Below are the code and all the weights of a small trained network. Each question names an input and a class and asks about switching units off, where a switched-off unit gives its printed mean instead of its output.

import numpy as np


def w(rows, s, z=0):
    codes = np.array(rows[::2]) - 128.0
    scale = np.full(codes.shape[1], s)
    scale[-1] = z or s
    return codes * scale


def f(y):
    return y / 2 * (1 + np.tanh(0.7978845608 * (y + 0.044715 * y**3)))


def log_softmax(a):
    a = a - a.max(-1, keepdims=True)
    return a - np.log(np.exp(a).sum(-1, keepdims=True))


def net(x, mask):
    res = np.array(x, float).reshape(1, 8) / 4 @ E
    y = f(res @ A[0][:, :-1].T + A[0][:, -1])
    res = res + np.where(mask, y, B[0][:, -1]) @ B[0][:, :-1]
    return log_softmax(res[-1] @ U[:, :-1].T + U[:, -1])


A, B = {}, {}
E = w([
[126,134,127,134,123],'x0',
[121,132,125,135,124],'x1',
[46,159,177,187,246],'x2',
[132,133,133,126,127],'x3',
[130,127,138,130,124],'x4',
[131,125,131,130,125],'x5',
[234,152,89,254,172],'x6',
[134,131,122,120,134],'x7',
],0.0082)
A[0] = w([
[156,123,121,112,111,65],'N1',
[43,94,145,52,93,141],'N2',
[217,123,66,221,159,142],'N3',
[200,106,79,78,71,9],'N4',
[86,151,196,146,223,82],'N5',
[46,82,166,49,97,141],'N6',
[216,137,100,210,155,150],'N7',
[189,126,86,199,155,163],'N8',
[210,114,79,74,47,30],'N9',
[46,164,185,166,253,23],'N10',
],0.0066,0.0012)
B[0] = w([
[143,110,104,142,119,131],'N1',
[93,215,171,37,203,224],'N2',
[71,189,165,44,202,228],'N3',
[172,91,95,185,86,192],'N4',
[167,89,103,173,81,213],'N5',
[86,184,159,70,172,230],'N6',
[82,210,172,42,193,215],'N7',
[99,170,157,85,177,196],'N8',
[167,50,77,208,41,215],'N9',
[203,20,59,255,8,254],'N10',
],0.0081,0.0057)
U = w([
[67,253,219,40,202,252],'0',
[168,30,30,215,29,4],'1',
],0.0067,0.0003)

Each question gives the input, the list of numbers given to net, and the class t.
The units are the neurons (one row each of A and B). Each row of codes is followed by its name. A weight is (code - 128) times the scale printed after its matrix; where a second scale follows, it is the last column's (A, B and U).
mask holds one flag per neuron, in row order. A switched-off neuron (its flag False) gives its mean, the last column of its row in B, instead of its output. The means were averaged over made-up inputs and are rounded, as every weight is.
A unit's drop is (log p(t) with every unit on - log p(t) with that unit switched off) / (log p(t) with every unit on - log p(t) with every unit switched off).
unit that matters most: the unit with the biggest drop
k most important neurons: the k neurons with the biggest drops, biggest first
drop when u is switched off: that unit's drop, to one decimal
input [-4,5,-6,0,-1,7,7,8], class 0: unit that matters most => N3
input [7,-4,7,-2,-5,4,5,0], class 1: 3 most important neurons => (N10, N5, N2)
input [3,6,8,8,-8,-6,6,7], class 1: 4 most important neurons => (N10, N5, N2, N6)
input [4,8,-5,3,6,-2,5,0], class 0: 2 most important neurons => (N10, N3)
input [0,6,6,-4,3,-4,5,-7], class 1: 4 most important neurons => (N10, N2, N5, N6)
input [2,6,5,7,7,-6,4,7], class 1: 4 most important neurons => (N10, N2, N6, N5)
input [-1,-7,7,5,-2,-2,-6,2], class 1: 2 most important neurons => (N10, N5)
input [7,4,-7,4,4,-6,8,4], class 0: 2 most important neurons => (N3, N7)
input [3,2,5,-2,6,-8,3,2], class 1: 2 most important neurons => (N10, N2)
input [-8,-8,8,3,-7,-4,5,6], class 1: drop when N5 is switched off => 0.1
input [4,-4,5,2,-8,-5,-2,3], class 1: drop when N10 is switched off => 0.1
